Here is a tiny trained network, its code and every weight. The questions are about switching its units off for an input and a class, where a switched-off unit gives its printed mean instead of its output.

import numpy as np


def w(rows, s, z=0):
    codes = np.array(rows[::2]) - 128.0
    scale = np.full(codes.shape[1], s)
    scale[-1] = z or s
    return codes * scale


def f(y):
    return y / 2 * (1 + np.tanh(0.7978845608 * (y + 0.044715 * y**3)))


def log_softmax(a):
    a = a - a.max(-1, keepdims=True)
    return a - np.log(np.exp(a).sum(-1, keepdims=True))


def net(x, mask):
    res = np.array(x, float).reshape(1, 6) / 4 @ E
    y = f(res @ A[0][:, :-1].T + A[0][:, -1])
    res = res + np.where(mask, y, B[0][:, -1]) @ B[0][:, :-1]
    return log_softmax(res[-1] @ U[:, :-1].T + U[:, -1])


A, B = {}, {}
E = w([
[165,133,122,68,255,153,98],'x0',
[160,121,122,85,90,88,133],'x1',
[111,124,118,132,78,184,162],'x2',
[86,91,129,118,92,123,103],'x3',
[144,94,150,106,144,160,109],'x4',
[75,144,138,61,105,132,67],'x5',
],0.014)
A[0] = w([
[224,146,149,115,116,170,95,108],'N0',
[97,158,84,115,125,92,126,162],'N1',
[211,132,116,79,172,146,143,75],'N2',
[87,40,120,132,153,166,160,254],'N3',
[113,101,175,70,143,103,6,162],'N4',
[102,150,112,157,175,97,93,171],'N5',
[114,146,102,46,122,122,102,132],'N6',
[96,118,124,90,70,116,121,173],'N7',
[50,155,128,111,96,93,129,251],'N8',
[82,102,142,197,64,125,162,140],'N9',
],0.012,0.0056)
B[0] = w([
[95,128,104,104,169,94,129,162],'N0',
[106,150,126,178,61,128,131,153],'N1',
[86,120,72,105,205,111,161,198],'N2',
[142,141,139,156,103,162,171,195],'N3',
[159,153,247,161,126,71,49,226],'N4',
[186,144,126,175,119,200,118,171],'N5',
[150,125,158,142,112,94,126,179],'N6',
[95,162,78,88,97,150,178,199],'N7',
[108,142,65,103,51,122,116,215],'N8',
[137,156,165,170,58,134,155,254],'N9',
],0.013,0.014)
U = w([
[76,128,40,102,87,157,128,100],'0',
[130,137,250,175,87,95,65,167],'1',
[165,144,121,164,189,192,180,209],'2',
[75,69,99,77,201,78,129,4],'3',
],0.011,0.0029)

Each question gives the input, the list of numbers given to net, and the class t.
The units are the neurons (one row each of A and B). Each row of codes is followed by its name. A weight is (code - 128) times the scale printed after its matrix; where a second scale follows, it is the last column's (A, B and U).
mask holds one flag per neuron, in row order. A switched-off neuron (its flag False) gives its mean, the last column of its row in B, instead of its output. The means were averaged over made-up inputs and are rounded, as every weight is.
A unit's drop is (log p(t) with every unit on - log p(t) with that unit switched off) / (log p(t) with every unit on - log p(t) with every unit switched off).
The circuit of an input: a set's keep is (log p(t) with only the set's units on - log p(t) with every unit switched off) / (log p(t) with every unit on - log p(t) with every unit switched off). Starting from all 10 units, units are removed one at a time, each time the one whose removal leaves the highest keep (on an exact tie, the one counted first), for as long as the keep stays at least 0.8.
units of the circuit, in order: the units of the circuit, biggest drop first
most important unit: the unit with the biggest drop
k most important neurons: the k neurons with the biggest drops, biggest first
drop when u is switched off: that unit's drop, to one decimal
input [7,3,-5,-3,1,-8], class 3: units of the circuit, in order => (N2)
input [6,-1,-1,-3,2,-2], class 3: units of the circuit, in order => (N2 N9)
input [-8,-7,1,-5,6,8], class 0: 2 most important neurons => (N8 N7)
input [2,-3,2,-2,-6,4], class 0: 3 most important neurons => (N4 N9 N8)
input [8,-6,7,-5,4,6], class 3: units of the circuit, in order => (N2 N9)
input [-5,-3,-8,3,-5,0], class 0: 3 most important neurons => (N4 N8 N6)
input [-1,-8,4,-3,5,4], class 2: units of the circuit, in order => (N4 N8)
input [2,0,1,7,0,-5], class 2: 2 most important neurons => (N4 N8)
input [-4,1,-4,-6,-1,-3], class 2: 4 most important neurons => (N4 N6 N9 N8)
input [5,5,7,5,2,-1], class 2: 2 most important neurons => (N8 N3)
input [2,8,-3,2,3,-2], class 3: 2 most important neurons => (N9 N2)
input [-8,-7,3,1,-7,2], class 0: 2 most important neurons => (N4 N8)
input [-7,1,7,-3,6,3], class 0: drop when N4 is switched off => 0.2
input [-4,-7,7,0,4,4], class 0: drop when N4 is switched off => 0.6
input [-3,2,-6,-4,0,-2], class 2: drop when N2 is switched off => -0.1
input [1,-5,-4,-6,4,-1], class 2: most important unit => N5
